Below is a small trained network, with its code and all its weights. Each question gives an input and a target symbol and asks what happens when units are switched off, that is, made to give their printed mean instead of their output.

import numpy as np


def w(rows, s, z=0):
    codes = np.array(rows[::2]) - 128.0
    scale = np.full(codes.shape[1], s)
    scale[-1] = z or s
    return codes * scale


def f(y):
    return np.maximum(y, 0)


def softmax(a):
    e = np.exp(a - a.max(-1, keepdims=True))
    return e / e.sum(-1, keepdims=True)


def log_softmax(a):
    a = a - a.max(-1, keepdims=True)
    return a - np.log(np.exp(a).sum(-1, keepdims=True))


def net(x, mask):
    ids = ['εζηλξψ'.index(c) for c in x.split()]
    T = len(ids)
    res = E[ids] + P[:T]
    q, k, v = (res @ M[0].T for M in (Q, K, V))
    z = softmax(np.where(np.tri(T) > 0, q @ k.T / 2**0.5, -1e9)) @ v
    res = res + np.where(mask[0], z, O[0][:, -1]) @ O[0][:, :-1]
    y = f(res @ A[0][:, :-1].T + A[0][:, -1])
    res = res + np.where(mask[1:9], y, B[0][:, -1]) @ B[0][:, :-1]
    return log_softmax(res[-1] @ U[:, :-1].T + U[:, -1])


Q, K, V, O, A, B = {}, {}, {}, {}, {}, {}
E = w([
[54,152,109,180,148,154,228,153,172],'ε',
[164,3,153,35,106,189,50,90,128],'ζ',
[199,145,111,160,45,186,135,135,11],'η',
[155,156,79,174,192,153,23,58,154],'λ',
[144,97,197,9,125,84,121,67,25],'ξ',
[145,148,163,208,46,164,113,30,2],'ψ',
],0.017)
P = w([
[252,96,185,155,194,213,179,89,148],'0',
[162,79,153,144,213,187,143,114,97],'1',
[153,69,118,158,176,150,132,157,91],'2',
[146,81,100,151,152,125,127,173,89],'3',
[133,94,88,135,132,105,131,172,88],'4',
[116,104,85,119,115,89,133,163,86],'5',
[100,120,94,107,95,77,133,145,85],'6',
[86,132,105,97,78,61,135,125,87],'7',
[73,148,122,82,65,49,133,117,82],'8',
[60,164,148,68,46,33,133,99,79],'9',
],0.011)
Q[0] = w([
[95,60,132,60,167,107,100,147,255],'h0',
[154,74,133,84,119,126,138,131,80],'h0',
],0.0099)
K[0] = w([
[162,34,154,118,154,244,145,175,135],'h0',
[126,116,180,116,88,83,119,123,112],'h0',
],0.011)
V[0] = w([
[109,188,68,199,188,194,110,161,225],'h0',
[197,100,122,152,201,62,1,61,124],'h0',
],0.006)
O[0] = w([
[93,171,30,73,2,169,126,100,111,2],'h0',
[173,214,108,106,228,116,231,61,49,218],'h0',
],0.0086,0.0046)
A[0] = w([
[124,106,117,132,118,139,9,113,146,213],'n0',
[118,160,70,102,79,86,76,117,149,93],'n1',
[152,101,123,157,163,154,85,104,208,100],'n2',
[155,90,140,97,130,153,59,93,117,254],'n3',
[155,143,128,102,157,128,92,112,127,114],'n4',
[170,93,144,161,113,138,51,174,159,38],'n5',
[89,120,137,106,90,150,138,127,171,113],'n6',
[135,152,110,164,165,139,146,115,198,98],'n7',
],0.015,0.0061)
B[0] = w([
[53,72,109,149,233,184,180,100,131,174],'n0',
[245,149,182,104,77,75,92,144,136,166],'n1',
[86,137,190,57,150,194,217,51,100,156],'n2',
[85,198,106,165,69,109,133,182,108,249],'n3',
[118,158,80,95,94,75,128,95,146,200],'n4',
[200,245,161,100,113,163,156,251,179,141],'n5',
[171,112,98,74,118,77,112,116,90,171],'n6',
[103,120,200,175,172,219,155,127,178,158],'n7',
],0.011,0.013)
U = w([
[77,156,196,145,165,210,184,124,163,71],'ε',
[39,99,9,178,140,117,109,124,114,194],'ζ',
[146,194,76,166,64,109,105,178,181,196],'η',
[205,147,105,66,13,132,67,91,61,2],'λ',
[196,111,149,124,177,113,150,121,141,134],'ξ',
[135,98,150,206,81,161,102,84,86,129],'ψ',
],0.011,0.0076)

Each question gives the input, a string of symbols that net reads in full, and the target symbol t.
The units are the heads (2 rows each of Q, K, V and O) and the neurons (one row each of A and B). Each row of codes is followed by its name. A weight is (code - 128) times the scale printed after its matrix; where a second scale follows, it is the last column's (O, A, B and U).
mask holds one flag per unit, heads first, then neurons. A switched-off unit (its flag False) gives its mean, the last column of its rows in O or B, instead of its output. The means were averaged over made-up inputs and are rounded, as every weight is.
A unit's drop is (log p(t) with every unit on - log p(t) with that unit switched off) / (log p(t) with every unit on - log p(t) with every unit switched off).
The circuit of an input: a set's keep is (log p(t) with only the set's units on - log p(t) with every unit switched off) / (log p(t) with every unit on - log p(t) with every unit switched off). Starting from all 9 units, units are removed one at a time, each time the one whose removal leaves the highest keep (on an exact tie, the one counted first), for as long as the keep stays at least 0.8.
circuit, biggest first: the units of the circuit, biggest drop first
most important unit: the unit with the biggest drop
top k neurons: the k neurons with the biggest drops, biggest first
drop when u is switched off: that unit's drop, to one decimal
input ε ε λ ε, target η: circuit, biggest first : (n0)
input ε ζ ε ζ, target ζ: top 4 neurons : (n3, n1, n4, n7)
input ξ ε η ξ λ ε λ ε ε, target λ: circuit, biggest first : (h0, n6, n3, n1)
input η ε λ, target ε: top 2 neurons : (n2, n0)
input ε λ λ ε ε η λ ε ξ λ, target λ: circuit, biggest first : (n1, h0)
input λ ε ζ, target ε: top 2 neurons : (n2, n6)
input ξ λ ε ε ψ η, target ψ: circuit, biggest first : (n4, h0)
input ζ λ η λ ξ ε ε η, target η: circuit, biggest first : (h0, n5)
input ε λ ε ε η λ η λ λ, target λ: circuit, biggest first : (h0, n1)
input ε ξ λ, target ε: top 2 neurons : (n2, n7)
input ε ε ε, target η: top 2 neurons : (n1, n5)
input ψ λ λ λ ζ ξ, target ξ: drop when h0 is switched off : 2.7
input ξ ψ η ψ ζ ψ λ η, target ψ: drop when n4 is switched off : 0.7
input λ ψ ε ξ ψ ε ζ ε ε ζ, target ζ: most important unit : n3
input λ ε ζ ζ ε λ ε λ λ ζ, target η: drop when n5 is switched off : -0.1
